Below are the code and all the weights of a small trained network. Each question names an input and a target symbol and asks about switching units off, where a switched-off unit gives its printed mean instead of its output.

import numpy as np


def w(rows, s, z=0):
    codes = np.array(rows[::2]) - 128.0
    scale = np.full(codes.shape[1], s)
    scale[-1] = z or s
    return codes * scale


def norm(h):
    return h / np.sqrt((h * h).mean(-1, keepdims=True) + 1e-5)


def f(y):
    return np.maximum(y, 0)


def softmax(a):
    e = np.exp(a - a.max(-1, keepdims=True))
    return e / e.sum(-1, keepdims=True)


def log_softmax(a):
    a = a - a.max(-1, keepdims=True)
    return a - np.log(np.exp(a).sum(-1, keepdims=True))


def net(x, mask):
    ids = ['βγεζμστφψ'.index(c) for c in x.split()]
    T = len(ids)
    res = E[ids] + P[:T]
    r = norm(res)
    for j in range(2):
        rows = slice(2 * j, 2 * j + 2)
        q, k, v = (r @ M[0][rows].T for M in (Q, K, V))
        z = softmax(np.where(np.tri(T) > 0, q @ k.T / 2**0.5, -1e9)) @ v
        o = O[0][rows]
        res = res + np.where(mask[j], z, o[:, -1]) @ o[:, :-1]
    y = f(norm(res) @ A[0][:, :-1].T + A[0][:, -1])
    res = res + np.where(mask[2:10], y, B[0][:, -1]) @ B[0][:, :-1]
    return log_softmax(norm(res)[-1] @ U[:, :-1].T + U[:, -1])


Q, K, V, O, A, B = {}, {}, {}, {}, {}, {}
E = w([
[84,137,64,117,127],'β',
[156,102,164,97,106],'γ',
[145,82,169,76,64],'ε',
[83,105,204,162,176],'ζ',
[209,143,140,209,95],'μ',
[151,163,198,167,140],'σ',
[61,109,106,99,216],'τ',
[109,196,147,27,251],'φ',
[58,202,177,117,112],'ψ',
],0.02)
P = w([
[176,240,95,156,253],'0',
[163,220,100,149,216],'1',
[145,202,101,133,199],'2',
[141,181,113,112,171],'3',
[139,175,130,92,150],'4',
[138,161,137,85,131],'5',
[126,148,140,68,118],'6',
[126,128,138,59,95],'7',
[118,107,141,47,83],'8',
[114,99,144,38,66],'9',
[105,89,142,31,63],'10',
[109,75,143,23,53],'11',
[109,80,145,27,56],'12',
[124,103,154,19,66],'13',
],0.0057)
Q[0] = w([
[61,152,207,10,131],'H0',
[31,214,150,153,224],'H0',
[205,131,173,6,158],'H1',
[88,43,74,103,27],'H1',
],0.011)
K[0] = w([
[55,72,179,97,74],'H0',
[92,195,114,2,144],'H0',
[151,148,54,105,53],'H1',
[114,65,110,164,168],'H1',
],0.014)
V[0] = w([
[95,224,160,85,18],'H0',
[177,108,89,219,35],'H0',
[91,193,112,23,57],'H1',
[62,55,255,154,175],'H1',
],0.0067)
O[0] = w([
[137,201,61,250,190,254],'H0',
[152,247,144,45,225,13],'H0',
[134,95,82,115,72,211],'H1',
[71,83,124,135,254,161],'H1',
],0.0084,0.006)
A[0] = w([
[128,124,136,118,63,152],'N0',
[186,185,113,109,177,2],'N1',
[214,67,128,124,156,32],'N2',
[101,99,161,173,187,88],'N3',
[95,180,165,138,99,187],'N4',
[77,160,111,7,162,135],'N5',
[133,72,62,125,181,156],'N6',
[149,148,175,129,140,61],'N7',
],0.013,0.0034)
B[0] = w([
[135,188,26,97,219,197],'N0',
[177,237,199,113,66,167],'N1',
[60,112,219,163,107,166],'N2',
[172,172,62,25,132,254],'N3',
[63,100,208,102,97,252],'N4',
[172,255,209,136,106,200],'N5',
[174,100,248,234,66,242],'N6',
[158,152,52,166,168,146],'N7',
],0.0082,0.005)
U = w([
[180,116,88,202,161,191],'β',
[155,88,247,141,109,4],'γ',
[139,128,145,102,207,132],'ε',
[150,139,137,120,132,2],'ζ',
[176,146,87,104,79,184],'μ',
[46,180,131,116,125,105],'σ',
[152,71,134,95,79,250],'τ',
[200,193,185,105,149,221],'φ',
[142,156,49,107,164,177],'ψ',
],0.014,0.0037)

Each question gives the input, a string of symbols that net reads in full, and the target symbol t.
The units are the heads (2 rows each of Q, K, V and O) and the neurons (one row each of A and B). Each row of codes is followed by its name. A weight is (code - 128) times the scale printed after its matrix; where a second scale follows, it is the last column's (O, A, B and U).
mask holds one flag per unit, heads first, then neurons. A switched-off unit (its flag False) gives its mean, the last column of its rows in O or B, instead of its output. The means were averaged over made-up inputs and are rounded, as every weight is.
A unit's drop is (log p(t) with every unit on - log p(t) with that unit switched off) / (log p(t) with every unit on - log p(t) with every unit switched off).
The circuit of an input: a set's keep is (log p(t) with only the set's units on - log p(t) with every unit switched off) / (log p(t) with every unit on - log p(t) with every unit switched off). Starting from all 10 units, units are removed one at a time, each time the one whose removal leaves the highest keep (on an exact tie, the one counted first), for as long as the keep stays at least 0.8.
circuit, biggest first: the units of the circuit, biggest drop first
most important unit: the unit with the biggest drop
k most important neurons: the k neurons with the biggest drops, biggest first
heads that matter: for each layer, one digit per head in row order, 1 if its drop is at least 0.15 and else 0, layers parted by /
drop of u: that unit's drop, to one decimal
input ψ τ τ ζ ε ψ γ, target τ: heads that matter : 10
input ψ ψ μ γ, target φ: circuit, biggest first : (H0)
input γ β ψ σ ψ γ γ, target μ: circuit, biggest first : (H1 N0)
input ζ τ σ β σ τ γ γ, target μ: heads that matter : 01
input σ μ φ ε β ψ γ φ ψ β, target β: heads that matter : 00
input σ ψ γ μ γ γ γ β γ ψ μ ψ ε, target φ: heads that matter : 10
input γ γ φ ψ ψ τ τ φ ζ, target τ: 2 most important neurons : (N3 N5)
input μ ε ψ ψ γ τ, target β: circuit, biggest first : (N6 H0 N4)
input β σ τ τ γ σ, target γ: 2 most important neurons : (N5 N1)
input τ μ μ ψ φ ε τ γ ψ γ ψ ψ τ ε, target φ: circuit, biggest first : (H0 N5)
input β σ ψ γ ζ τ σ β ψ ε τ γ β, target γ: circuit, biggest first : (N6 H1)
input γ γ ψ μ γ γ β ψ μ ε γ ζ, target ε: heads that matter : 10
input ψ ψ φ σ, target β: 2 most important neurons : (N6 N5)
input φ ψ ζ ψ σ ψ μ β, target β: 2 most important neurons : (N6 N4)
input β γ ψ ε ζ ζ, target ε: circuit, biggest first : (N3 N5)
input φ τ τ ζ ψ τ, target β: most important unit : N6
input ψ ζ μ, target φ: drop of H0 : 1.6
input ψ ψ β β φ τ, target τ: drop of H1 : 0.1
input μ φ τ τ, target τ: drop of H0 : 1.1
input ψ τ τ γ τ σ τ τ σ τ τ γ φ ζ, target τ: drop of H1 : -0.1
input β τ ε, target μ: most important unit : H1
